Below are the code and all the weights of a small trained network. Each question names an input and a class and asks about switching units off, where a switched-off unit gives its printed mean instead of its output.

import numpy as np


def w(rows, s, z=0):
    codes = np.array(rows[::2]) - 128.0
    scale = np.full(codes.shape[1], s)
    scale[-1] = z or s
    return codes * scale


def f(y):
    return np.maximum(y, 0)


def log_softmax(a):
    a = a - a.max(-1, keepdims=True)
    return a - np.log(np.exp(a).sum(-1, keepdims=True))


def net(x, mask):
    res = np.array(x, float).reshape(1, 6) / 4 @ E
    y = f(res @ A[0][:, :-1].T + A[0][:, -1])
    res = res + np.where(mask, y, B[0][:, -1]) @ B[0][:, :-1]
    return log_softmax(res[-1] @ U[:, :-1].T + U[:, -1])


A, B = {}, {}
E = w([
[87,100,84,160,140,160,164],'x0',
[84,156,27,39,85,133,95],'x1',
[142,106,100,203,35,152,63],'x2',
[91,2,176,121,152,67,66],'x3',
[98,182,93,210,204,45,93],'x4',
[56,148,169,163,28,66,178],'x5',
],0.0095)
A[0] = w([
[82,123,91,176,141,191,177,141],'N1',
[107,154,177,159,66,108,173,42],'N2',
[160,210,86,113,111,141,161,91],'N3',
[181,85,68,151,130,166,78,182],'N4',
[153,144,134,91,150,149,70,242],'N5',
[186,99,135,207,100,137,137,136],'N6',
[122,134,119,94,195,114,188,193],'N7',
[134,101,194,53,77,159,131,92],'N8',
[111,151,142,160,158,62,58,146],'N9',
[132,90,194,149,159,119,152,128],'N10',
[57,155,185,110,93,68,167,43],'N11',
[83,187,101,206,144,126,48,111],'N12',
[150,69,152,107,99,146,162,66],'N13',
[43,132,141,149,64,130,143,235],'N14',
[92,148,69,107,101,121,172,177],'N15',
[144,114,164,114,72,210,149,64],'N16',
[150,112,199,181,153,135,151,74],'N17',
[129,134,125,83,160,182,62,51],'N18',
[193,216,146,132,83,141,80,146],'N19',
[76,104,77,74,107,108,53,155],'N20',
[177,107,136,141,184,152,141,73],'N21',
[117,80,169,149,102,111,46,200],'N22',
[100,174,127,167,193,97,115,67],'N23',
[163,191,174,162,135,167,156,110],'N24',
[183,130,115,123,184,172,111,79],'N25',
[93,67,157,88,155,111,129,102],'N26',
[119,136,126,161,115,147,111,254],'N27',
[144,82,153,104,108,192,127,65],'N28',
[109,146,174,65,192,76,180,158],'N29',
[81,10,124,112,158,90,90,102],'N30',
[130,151,143,117,155,126,186,124],'N31',
[154,189,115,151,121,167,198,34],'N32',
],0.013,0.006)
B[0] = w([
[148,93,231,117,235,162,104,188],'N1',
[171,69,88,118,122,53,107,197],'N2',
[139,152,143,111,182,139,5,212],'N3',
[225,103,137,107,76,90,191,218],'N4',
[164,49,157,85,127,109,147,211],'N5',
[88,104,132,7,2,186,104,202],'N6',
[232,150,174,104,60,164,155,212],'N7',
[102,191,135,105,200,64,176,222],'N8',
[106,201,155,63,187,91,192,220],'N9',
[95,121,136,27,95,159,46,206],'N10',
[185,71,89,163,121,61,64,206],'N11',
[91,191,110,72,103,89,232,219],'N12',
[93,224,96,83,167,102,179,186],'N13',
[217,68,147,127,127,97,150,252],'N14',
[123,98,146,50,132,129,84,212],'N15',
[114,223,100,40,161,62,189,204],'N16',
[24,114,36,46,72,135,75,199],'N17',
[134,87,85,99,144,79,89,176],'N18',
[147,136,233,130,163,183,94,208],'N19',
[65,113,117,42,49,204,61,228],'N20',
[146,70,31,58,76,80,91,171],'N21',
[202,176,194,108,179,194,98,248],'N22',
[69,180,97,72,141,86,187,192],'N23',
[70,105,176,168,166,128,16,190],'N24',
[191,118,122,150,117,23,105,186],'N25',
[146,176,162,176,165,172,60,200],'N26',
[204,119,242,68,140,176,171,200],'N27',
[94,240,105,96,175,69,191,188],'N28',
[191,137,179,50,38,184,188,228],'N29',
[197,223,165,183,209,111,31,252],'N30',
[171,168,161,89,82,181,109,176],'N31',
[131,187,102,171,202,91,34,192],'N32',
],0.0071,0.012)
U = w([
[123,164,165,159,186,156,77,56],'0',
[83,202,84,103,153,73,226,78],'1',
[195,41,72,132,93,8,122,69],'2',
[158,136,168,110,62,210,183,164],'3',
[48,114,74,69,59,178,73,159],'4',
[137,99,184,111,150,159,171,253],'5',
[156,100,158,150,129,203,192,169],'6',
[6,61,25,203,101,201,228,1],'7',
],0.011,0.0073)

Each question gives the input, the list of numbers given to net, and the class t.
The units are the neurons (one row each of A and B). Each row of codes is followed by its name. A weight is (code - 128) times the scale printed after its matrix; where a second scale follows, it is the last column's (A, B and U).
mask holds one flag per neuron, in row order. A switched-off neuron (its flag False) gives its mean, the last column of its row in B, instead of its output. The means were averaged over made-up inputs and are rounded, as every weight is.
A unit's drop is (log p(t) with every unit on - log p(t) with that unit switched off) / (log p(t) with every unit on - log p(t) with every unit switched off).
The circuit of an input: a set's keep is (log p(t) with only the set's units on - log p(t) with every unit switched off) / (log p(t) with every unit on - log p(t) with every unit switched off). Starting from the 12 units with the biggest drops (on a tie, the unit counted first), units are removed one at a time, each time the one whose removal leaves the highest keep (on an exact tie, the one counted first), for as long as the keep stays at least 0.8.
circuit, biggest first: the units of the circuit, biggest drop first
top k neurons: the k neurons with the biggest drops, biggest first
drop when u is switched off: that unit's drop, to one decimal
input [-3,1,-8,-8,-6,-2], class 0: top 2 neurons	[N32 N3]
input [5,6,3,6,-5,-2], class 0: top neuron	[N30]
input [6,5,3,7,1,-7], class 0: top 2 neurons	[N30 N22]
input [7,-2,-2,-6,-6,6], class 5: top 3 neurons	[N30 N1 N14]
input [0,-4,3,-7,-8,8], class 1: top 3 neurons	[N16 N8 N13]
input [4,-5,4,-4,-6,1], class 1: circuit, biggest first	[N16 N28]
input [6,-4,5,2,-8,1], class 1: top 2 neurons	[N16 N28]
input [3,7,0,2,-1,-7], class 2: circuit, biggest first	[N4 N18]
input [-2,3,-6,3,0,-2], class 3: circuit, biggest first	[N29 N7]
input [-2,-7,-8,4,0,-2], class 3: circuit, biggest first	[N29 N7]
input [-4,0,8,-2,7,6], class 3: top 2 neurons	[N19 N27]
input [6,-7,1,-6,-2,-5], class 4: circuit, biggest first	[N21 N17]
input [5,-3,8,-1,7,8], class 2: top 4 neurons	[N2 N14 N11 N29]
input [2,3,7,6,-4,4], class 3: circuit, biggest first	[N22]
input [8,-1,-1,-6,0,-8], class 2: circuit, biggest first	[N25 N21]
input [8,6,6,-3,1,4], class 5: top 4 neurons	[N1 N14 N17 N27]
input [-6,-8,1,7,8,-6], class 1: circuit, biggest first	[N9 N23]
input [-4,0,1,-6,7,-3], class 1: top 4 neurons	[N12 N23 N30 N22]
input [3,-6,-7,-6,-1,-6], class 3: top 2 neurons	[N7 N29]
input [4,4,1,8,4,-3], class 0: circuit, biggest first	[N30]
input [5,-7,-4,3,-3,1], class 4: circuit, biggest first	[N17 N10]
input [3,0,-3,-2,-8,7], class 1: drop when N11 is switched off	0.0
